Here is a tiny trained network, its code and every weight. The questions are about switching its units off for an input and a class, where a switched-off unit gives its printed mean instead of its output.

import numpy as np


def w(rows, s, z=0):
    codes = np.array(rows[::2]) - 128.0
    scale = np.full(codes.shape[1], s)
    scale[-1] = z or s
    return codes * scale


def f(y):
    return np.maximum(y, 0)


def log_softmax(a):
    a = a - a.max(-1, keepdims=True)
    return a - np.log(np.exp(a).sum(-1, keepdims=True))


def net(x, mask):
    res = np.array(x, float).reshape(1, 6) / 4 @ E
    y = f(res @ A[0][:, :-1].T + A[0][:, -1])
    res = res + np.where(mask, y, B[0][:, -1]) @ B[0][:, :-1]
    return log_softmax(res[-1] @ U[:, :-1].T + U[:, -1])


A, B = {}, {}
E = w([
[118,181,98,112,43,137,76,19,94,169,128],'x0',
[134,126,136,129,131,148,139,113,126,123,128],'x1',
[122,125,118,123,130,108,113,137,131,128,128],'x2',
[123,121,116,133,140,111,112,125,129,123,132],'x3',
[85,109,175,191,51,104,132,159,145,22,160],'x4',
[56,88,141,121,133,251,37,167,123,137,124],'x5',
],0.015)
A[0] = w([
[107,160,116,129,40,121,70,29,120,187,124,161],'N0',
[135,147,134,139,200,133,165,155,125,179,138,252],'N1',
[99,123,160,189,92,116,139,155,130,38,136,115],'N2',
[88,112,136,127,155,226,44,174,128,145,131,182],'N3',
[61,117,135,153,80,228,26,165,119,109,134,2],'N4',
[94,145,140,164,4,114,84,65,127,77,147,23],'N5',
],0.022,0.0051)
B[0] = w([
[188,144,116,115,124,154,81,122,86,170,199,229],'N0',
[140,128,138,117,184,74,123,106,138,147,96,174],'N1',
[144,119,126,130,94,142,160,136,155,73,175,216],'N2',
[34,131,121,142,130,179,114,140,127,149,130,246],'N3',
[170,36,151,98,173,108,79,130,178,126,110,254],'N4',
[125,114,123,145,127,85,151,124,76,140,2,215],'N5',
],0.028,0.046)
U = w([
[150,70,165,93,187,98,121,117,144,161,79,254],'0',
[9,128,156,132,189,167,149,139,146,183,116,71],'1',
[186,217,88,79,113,125,134,40,117,166,213,109],'2',
[103,107,110,91,110,234,63,112,103,193,200,56],'3',
[140,108,174,193,67,105,254,174,126,64,184,158],'4',
[84,59,149,113,79,183,149,153,217,53,138,55],'5',
[143,142,94,143,28,103,171,80,66,129,65,86],'6',
],0.0096,0.0065)

Each question gives the input, the list of numbers given to net, and the class t.
The units are the neurons (one row each of A and B). Each row of codes is followed by its name. A weight is (code - 128) times the scale printed after its matrix; where a second scale follows, it is the last column's (A, B and U).
mask holds one flag per neuron, in row order. A switched-off neuron (its flag False) gives its mean, the last column of its row in B, instead of its output. The means were averaged over made-up inputs and are rounded, as every weight is.
A unit's drop is (log p(t) with every unit on - log p(t) with that unit switched off) / (log p(t) with every unit on - log p(t) with every unit switched off).
The circuit of an input: a set's keep is (log p(t) with only the set's units on - log p(t) with every unit switched off) / (log p(t) with every unit on - log p(t) with every unit switched off). Starting from all 6 units, units are removed one at a time, each time the one whose removal leaves the highest keep (on an exact tie, the one counted first), for as long as the keep stays at least 0.8.
units of the circuit, in order: the units of the circuit, biggest drop first
most important unit: the unit with the biggest drop
k most important neurons: the k neurons with the biggest drops, biggest first
drop of u: that unit's drop, to one decimal
input [2,3,5,3,0,6], class 3: most important unit : N3
input [7,6,-8,-1,-2,-7], class 2: units of the circuit, in order : N0, N3
input [6,0,2,-1,-1,-7], class 2: units of the circuit, in order : N0, N3
input [4,0,-4,-4,-1,-3], class 2: units of the circuit, in order : N3, N4
input [0,-8,0,-8,6,0], class 4: units of the circuit, in order : N2, N3
input [0,3,5,-3,5,-3], class 4: units of the circuit, in order : N2, N4
input [-3,4,4,-5,-5,5], class 1: 2 most important neurons : N3, N0
input [-6,-5,-2,7,-8,1], class 1: 3 most important neurons : N4, N5, N0
input [2,-5,7,0,0,-4], class 2: 2 most important neurons : N4, N3
input [-3,2,-4,3,2,-2], class 4: 3 most important neurons : N4, N0, N3
input [-8,4,-1,-5,4,0], class 4: 2 most important neurons : N4, N3
input [-3,8,-4,-7,1,-1], class 4: 3 most important neurons : N4, N0, N3
input [-5,-6,-5,-2,-2,6], class 1: 2 most important neurons : N3, N0
input [-1,0,-6,-8,-5,6], class 1: units of the circuit, in order : N3
input [-1,0,0,1,-5,7], class 1: 2 most important neurons : N3, N0
input [3,-4,4,3,8,-5], class 6: drop of N5 : 1.0
input [-8,-4,-5,4,-1,5], class 1: drop of N3 : 0.9
input [8,-1,-1,-7,4,8], class 0: drop of N4 : 8.2
input [4,1,6,6,-1,7], class 3: 2 most important neurons : N3, N0
input [-8,2,-5,-7,2,-5], class 4: units of the circuit, in order : N4
